Below are the code and all the weights of a small trained network. Each question names an input and a class and asks about switching units off, where a switched-off unit gives its printed mean instead of its output.

import numpy as np


def w(rows, s, z=0):
    codes = np.array(rows[::2]) - 128.0
    scale = np.full(codes.shape[1], s)
    scale[-1] = z or s
    return codes * scale


def f(y):
    return np.maximum(y, 0)


def log_softmax(a):
    a = a - a.max(-1, keepdims=True)
    return a - np.log(np.exp(a).sum(-1, keepdims=True))


def net(x, mask):
    res = np.array(x, float).reshape(1, 4) / 4 @ E
    y = f(res @ A[0][:, :-1].T + A[0][:, -1])
    res = res + np.where(mask, y, B[0][:, -1]) @ B[0][:, :-1]
    return log_softmax(res[-1] @ U[:, :-1].T + U[:, -1])


A, B = {}, {}
E = w([
[129,138,100,88,152,138,130,145,150],'x0',
[57,102,27,229,46,194,250,184,223],'x1',
[3,244,33,107,56,10,71,105,98],'x2',
[158,135,116,151,120,129,112,131,137],'x3',
],0.0045)
A[0] = w([
[55,253,50,136,108,30,117,106,87,162],'n1',
[183,185,213,67,219,77,44,70,51,81],'n2',
[207,65,170,136,195,237,171,113,142,178],'n3',
[181,53,181,141,179,161,167,171,159,169],'n4',
[91,203,62,139,89,76,88,129,109,83],'n5',
[175,146,190,58,200,79,36,51,69,84],'n6',
[63,124,69,224,80,201,219,169,195,36],'n7',
[18,236,62,116,57,47,73,112,99,146],'n8',
[84,213,86,102,79,31,105,140,169,95],'n9',
[226,55,188,150,202,247,170,162,148,189],'n10',
[110,154,49,205,74,190,220,133,160,2],'n11',
[168,160,195,83,208,86,47,103,55,93],'n12',
],0.0041,0.00055)
B[0] = w([
[191,66,201,68,85,162,82,64,23,235],'n1',
[73,203,51,180,190,66,194,174,191,254],'n2',
[206,83,177,79,77,210,88,68,89,226],'n3',
[188,86,176,58,77,177,64,103,80,204],'n4',
[164,80,172,93,115,194,96,119,93,196],'n5',
[67,197,62,170,184,66,203,253,193,243],'n6',
[50,209,62,203,190,58,179,208,194,225],'n7',
[175,53,208,57,57,177,87,46,71,246],'n8',
[173,81,158,113,85,165,67,69,118,204],'n9',
[173,66,171,73,74,180,22,48,86,246],'n10',
[45,178,96,187,170,59,170,167,169,203],'n11',
[103,173,55,218,180,80,207,195,196,231],'n12',
],0.0048,0.0041)
U = w([
[183,38,160,47,60,193,25,3,16,254],'0',
[112,212,81,190,205,64,228,223,196,2],'1',
],0.0067,0.00057)

Each question gives the input, the list of numbers given to net, and the class t.
The units are the neurons (one row each of A and B). Each row of codes is followed by its name. A weight is (code - 128) times the scale printed after its matrix; where a second scale follows, it is the last column's (A, B and U).
mask holds one flag per neuron, in row order. A switched-off neuron (its flag False) gives its mean, the last column of its row in B, instead of its output. The means were averaged over made-up inputs and are rounded, as every weight is.
A unit's drop is (log p(t) with every unit on - log p(t) with that unit switched off) / (log p(t) with every unit on - log p(t) with every unit switched off).
The circuit of an input: a set's keep is (log p(t) with only the set's units on - log p(t) with every unit switched off) / (log p(t) with every unit on - log p(t) with every unit switched off). Starting from all 12 units, units are removed one at a time, each time the one whose removal leaves the highest keep (on an exact tie, the one counted first), for as long as the keep stays at least 0.8.
circuit, biggest first: the units of the circuit, biggest drop first
top k neurons: the k neurons with the biggest drops, biggest first
drop when u is switched off: that unit's drop, to one decimal
input [4,6,7,-5], class 0: top 2 neurons => n8; n1
input [-8,-8,6,-6], class 1: top neuron => n6
input [-2,-6,-5,6], class 1: circuit, biggest first => n6; n2
input [-7,-6,4,-8], class 1: circuit, biggest first => n6; n2
input [5,-7,6,6], class 1: top 3 neurons => n6; n2; n12
input [8,5,-5,5], class 0: top 4 neurons => n10; n6; n3; n2
input [0,6,8,-2], class 0: top 2 neurons => n8; n1
input [-6,-7,4,-5], class 1: top 2 neurons => n6; n2
input [5,4,-5,0], class 0: drop when n10 is switched off => 0.5
input [5,7,7,7], class 0: drop when n9 is switched off => 0.2
